Below is a small trained network, with its code and all its weights. Each question gives an input and a target symbol and asks what happens when units are switched off, that is, made to give their printed mean instead of their output.

import numpy as np


def w(rows, s, z=0):
    codes = np.array(rows[::2]) - 128.0
    scale = np.full(codes.shape[1], s)
    scale[-1] = z or s
    return codes * scale


def norm(h):
    return h / np.sqrt((h * h).mean(-1, keepdims=True) + 1e-5)


def f(y):
    return np.maximum(y, 0)


def softmax(a):
    e = np.exp(a - a.max(-1, keepdims=True))
    return e / e.sum(-1, keepdims=True)


def log_softmax(a):
    a = a - a.max(-1, keepdims=True)
    return a - np.log(np.exp(a).sum(-1, keepdims=True))


def net(x, mask):
    ids = ['Ψαβγεζηλπστ'.index(c) for c in x.split()]
    T = len(ids)
    res = E[ids] + P[:T]
    u = 0
    for l in range(2):
        r = norm(res)
        for j in range(3):
            rows = slice(3 * j, 3 * j + 3)
            q, k, v = (r @ M[l][rows].T for M in (Q, K, V))
            z = softmax(np.where(np.tri(T) > 0, q @ k.T / 3**0.5, -1e9)) @ v
            o = O[l][rows]
            res = res + np.where(mask[u + j], z, o[:, -1]) @ o[:, :-1]
        u += 3
        y = f(norm(res) @ A[l][:, :-1].T + A[l][:, -1])
        res = res + np.where(mask[u : u + 4], y, B[l][:, -1]) @ B[l][:, :-1]
        u += 4
    return log_softmax(norm(res)[-1] @ U[:, :-1].T + U[:, -1])


Q, K, V, O, A, B = {}, {}, {}, {}, {}, {}
E = w([
[113,103,53,158,145,98,134,251,173,100,238],'Ψ',
[197,124,185,123,176,138,98,122,74,185,148],'α',
[146,203,189,116,137,99,126,166,68,230,168],'β',
[200,118,131,170,153,48,129,68,90,244,118],'γ',
[105,143,48,142,187,142,182,107,59,81,238],'ε',
[162,29,142,139,160,109,159,126,142,48,205],'ζ',
[176,103,232,136,126,103,156,156,99,218,125],'η',
[83,151,149,27,97,96,177,43,93,67,208],'λ',
[93,105,98,133,31,42,143,133,122,81,203],'π',
[184,163,216,211,159,80,75,135,55,180,149],'σ',
[199,109,151,84,145,102,151,160,66,230,130],'τ',
],0.003)
P = w([
[109,68,162,123,157,61,93,131,46,177,168],'0',
[173,114,165,131,166,62,158,151,59,146,158],'1',
[112,74,141,111,136,99,110,116,102,154,210],'2',
[191,149,146,144,158,77,215,152,115,107,134],'3',
[104,106,118,104,105,125,126,122,142,117,193],'4',
[222,177,122,153,114,141,207,146,120,87,133],'5',
[118,74,136,141,56,119,110,114,120,125,253],'6',
],0.0037)
Q[0] = w([
[44,167,155,116,157,202,65,91,167,116,2],'L0H1',
[100,154,155,120,134,181,84,119,123,99,106],'L0H1',
[75,126,109,120,111,113,119,115,147,129,68],'L0H1',
[128,122,120,124,133,126,120,116,121,129,159],'L0H2',
[148,124,135,128,113,111,152,130,120,126,180],'L0H2',
[166,163,133,131,143,122,165,135,124,111,102],'L0H2',
[115,97,111,130,128,134,108,114,150,146,93],'L0H3',
[70,127,136,127,131,131,99,129,142,136,99],'L0H3',
[146,154,124,127,144,124,163,142,122,120,76],'L0H3',
],0.038)
K[0] = w([
[13,26,192,109,128,71,26,103,117,166,182],'L0H1',
[91,132,167,102,163,121,95,202,117,147,150],'L0H1',
[120,78,126,112,252,112,115,95,91,132,145],'L0H1',
[159,148,145,133,119,150,149,115,144,123,125],'L0H2',
[161,170,108,140,102,168,163,128,155,42,103],'L0H2',
[73,107,90,104,147,106,130,127,149,63,153],'L0H2',
[106,130,182,109,125,78,94,130,100,173,113],'L0H3',
[118,82,152,120,173,116,111,124,108,220,147],'L0H3',
[53,72,96,118,142,106,102,132,132,97,158],'L0H3',
],0.022)
V[0] = w([
[160,169,44,64,159,116,111,124,126,163,137],'L0H1',
[105,129,174,28,98,193,155,202,126,138,162],'L0H1',
[127,56,67,94,102,124,204,104,144,196,91],'L0H1',
[141,34,187,88,130,138,127,55,104,6,98],'L0H2',
[114,215,208,79,102,123,144,11,96,171,117],'L0H2',
[81,156,63,146,48,67,135,94,62,78,147],'L0H2',
[178,40,121,207,99,90,97,168,193,151,110],'L0H3',
[111,161,178,111,3,42,142,144,146,128,144],'L0H3',
[168,62,162,136,118,114,146,51,130,96,91],'L0H3',
],0.019)
O[0] = w([
[109,149,72,157,173,119,160,99,170,177,99,62],'L0H1',
[98,134,121,48,166,81,106,110,25,148,96,162],'L0H1',
[72,197,95,132,157,74,139,198,165,143,142,109],'L0H1',
[157,100,187,127,245,184,124,192,146,29,87,198],'L0H2',
[10,115,153,150,206,233,121,86,129,135,199,116],'L0H2',
[166,136,126,173,145,186,254,161,140,147,136,125],'L0H2',
[202,108,105,146,102,44,87,173,190,126,196,167],'L0H3',
[176,79,62,115,143,153,184,183,61,151,212,253],'L0H3',
[131,129,154,168,189,134,90,172,178,55,164,229],'L0H3',
],0.0093,0.0079)
A[0] = w([
[77,114,171,124,164,136,31,62,158,74,72,16],'L0N1',
[121,170,94,130,111,64,136,128,144,140,133,67],'L0N2',
[100,193,145,141,103,168,202,110,158,147,2,2],'L0N3',
[204,151,192,111,189,98,81,231,192,7,20,98],'L0N4',
],0.02,0.00096)
B[0] = w([
[221,201,178,123,159,152,111,166,107,216,122,148],'L0N1',
[109,109,113,116,128,151,122,132,162,133,47,142],'L0N2',
[114,184,210,164,112,52,201,85,110,47,182,162],'L0N3',
[165,41,59,199,199,107,88,6,104,126,108,253],'L0N4',
],0.012,0.03)
Q[1] = w([
[157,146,163,142,130,174,174,190,120,96,190],'L1H1',
[93,104,129,128,159,45,141,52,60,89,136],'L1H1',
[99,190,114,142,143,131,49,148,214,218,60],'L1H1',
[134,173,206,115,159,136,174,101,39,165,114],'L1H2',
[148,52,20,121,118,75,158,49,29,191,149],'L1H2',
[134,166,132,140,85,79,186,118,143,118,122],'L1H2',
[116,136,97,87,112,24,105,115,74,60,100],'L1H3',
[92,152,146,169,109,202,163,90,169,176,152],'L1H3',
[93,209,105,131,49,109,254,107,94,169,142],'L1H3',
],0.02)
K[1] = w([
[199,104,88,151,102,116,166,117,132,161,107],'L1H1',
[90,204,179,140,139,89,166,122,145,126,114],'L1H1',
[92,42,109,69,167,137,1,129,70,81,146],'L1H1',
[149,242,203,146,116,90,181,118,116,159,126],'L1H2',
[177,81,121,27,65,93,129,204,6,98,240],'L1H2',
[148,162,106,160,150,92,155,141,144,125,111],'L1H2',
[162,113,107,93,163,40,149,197,82,105,176],'L1H3',
[148,98,145,130,129,196,122,61,91,129,89],'L1H3',
[126,95,98,125,151,187,220,85,21,102,154],'L1H3',
],0.02)
V[1] = w([
[137,201,201,122,133,54,116,120,79,27,224],'L1H1',
[180,180,99,77,173,213,38,233,110,130,183],'L1H1',
[39,128,119,114,138,202,124,111,178,82,160],'L1H1',
[79,73,79,144,254,176,87,104,151,150,125],'L1H2',
[96,75,123,178,176,173,167,68,141,175,158],'L1H2',
[143,186,68,38,116,215,177,192,24,127,135],'L1H2',
[139,131,156,118,163,107,150,150,96,113,170],'L1H3',
[92,172,89,105,156,37,169,204,131,129,87],'L1H3',
[209,147,71,164,105,138,93,154,139,163,132],'L1H3',
],0.0056)
O[1] = w([
[159,132,144,211,186,78,203,116,131,25,183,227],'L1H1',
[164,46,86,98,166,99,177,210,123,176,169,115],'L1H1',
[107,128,130,59,106,82,155,111,88,108,64,147],'L1H1',
[107,129,2,107,67,93,95,147,162,156,147,244],'L1H2',
[97,120,100,140,106,70,61,79,140,116,177,197],'L1H2',
[167,103,116,102,206,17,188,108,31,132,103,105],'L1H2',
[139,159,150,147,164,127,125,134,159,120,91,232],'L1H3',
[96,182,30,127,180,91,121,148,128,109,112,2],'L1H3',
[79,127,177,129,81,204,135,156,129,156,153,123],'L1H3',
],0.0031,0.0027)
A[1] = w([
[94,112,165,28,127,81,1,218,59,21,197,2],'L1N1',
[50,122,203,103,231,248,147,147,133,59,78,23],'L1N2',
[25,168,87,67,188,107,91,156,139,132,12,28],'L1N3',
[169,87,154,127,26,128,129,128,140,110,114,45],'L1N4',
],0.021,0.0018)
B[1] = w([
[80,158,125,53,176,44,85,175,100,55,218,252],'L1N1',
[75,217,49,105,124,163,91,165,152,107,2,173],'L1N2',
[93,10,222,111,153,123,173,170,155,129,95,143],'L1N3',
[115,137,148,79,107,170,92,156,130,64,75,143],'L1N4',
],0.013,0.025)
U = w([
[180,141,87,80,39,59,125,165,140,144,52,55],'Ψ',
[191,197,209,132,155,153,73,140,123,216,128,2],'α',
[67,117,86,103,85,152,131,48,56,221,158,36],'β',
[83,152,95,198,105,121,114,147,255,159,177,44],'γ',
[113,191,200,169,112,94,217,74,107,79,123,73],'ε',
[175,67,85,186,198,98,93,64,129,100,96,237],'ζ',
[83,151,125,68,165,66,74,175,98,86,196,220],'η',
[71,197,73,123,168,212,122,157,127,103,43,217],'λ',
[199,109,92,144,150,179,222,215,107,149,173,70],'π',
[142,87,188,116,47,218,81,121,141,75,153,139],'σ',
[52,35,208,111,162,104,163,159,171,169,85,95],'τ',
],0.0066,0.00084)

Each question gives the input, a string of symbols that net reads in full, and the target symbol t.
The units are the heads (3 rows each of Q, K, V and O) and the neurons (one row each of A and B). Each row of codes is followed by its name. A weight is (code - 128) times the scale printed after its matrix; where a second scale follows, it is the last column's (O, A, B and U).
mask holds one flag per unit, layer by layer, with each layer's heads first. A switched-off unit (its flag False) gives its mean, the last column of its rows in O or B, instead of its output. The means were averaged over made-up inputs and are rounded, as every weight is.
A unit's drop is (log p(t) with every unit on - log p(t) with that unit switched off) / (log p(t) with every unit on - log p(t) with every unit switched off).
The circuit of an input: a set's keep is (log p(t) with only the set's units on - log p(t) with every unit switched off) / (log p(t) with every unit on - log p(t) with every unit switched off). Starting from the 12 units with the biggest drops (on a tie, the unit counted first), units are removed one at a time, each time the one whose removal leaves the highest keep (on an exact tie, the one counted first), for as long as the keep stays at least 0.8.
circuit, biggest first: the units of the circuit, biggest drop first
most important unit: the unit with the biggest drop
top k neurons: the k neurons with the biggest drops, biggest first
heads that matter: for each layer, one digit per head in row order, 1 if its drop is at least 0.15 and else 0, layers parted by /
input ζ η ε η τ γ τ, target γ: heads that matter -> 110 / 000
input β σ β, target σ: top neuron -> L0N4
input β η η Ψ η, target Ψ: heads that matter -> 000 / 000
input η η β γ, target γ: circuit, biggest first -> L0H1, L0H2, L0N4
input η ε ε β η π τ, target π: circuit, biggest first -> L0H2, L0H3
input ζ ζ ζ ζ η σ η, target σ: heads that matter -> 100 / 000
input η ζ λ τ η, target τ: heads that matter -> 100 / 000
input τ λ η η β σ, target λ: circuit, biggest first -> L1N2, L0H2
input β β η Ψ τ α η, target α: heads that matter -> 010 / 000
input σ ζ η Ψ β α, target Ψ: heads that matter -> 010 / 000
input ζ ζ η η β π ζ, target π: heads that matter -> 010 / 000
input β η τ τ η σ ζ, target σ: heads that matter -> 100 / 000
input β γ π τ, target π: circuit, biggest first -> L0H3, L0H2
input ε α η η π ε η, target ε: circuit, biggest first -> L0N3, L0H3
input σ π η, target π: circuit, biggest first -> L0H2, L0H3
input λ τ ε λ η Ψ, target Ψ: circuit, biggest first -> L0H2
input η γ ζ η π β, target π: heads that matter -> 001 / 000
input τ σ τ, target σ: circuit, biggest first -> L0H1, L0N4, L1N1, L0H2
input η ε τ ε τ η, target ε: circuit, biggest first -> L0H3, L0N3
input η π λ ε, target ε: heads that matter -> 001 / 000
input η ε π ζ η β ζ, target β: heads that matter -> 010 / 000
input ζ η η τ ζ, target τ: top 3 neurons -> L1N3, L0N2, L0N4
input τ ζ η η λ α, target λ: heads that matter -> 000 / 000
input η ζ π η η γ η, target γ: top 2 neurons -> L0N4, L1N1
input ζ τ α, target τ: most important unit -> L0H1
input η η β τ η, target τ: top 3 neurons -> L1N3, L0N4, L0N2
input α β ε, target β: most important unit -> L0H2
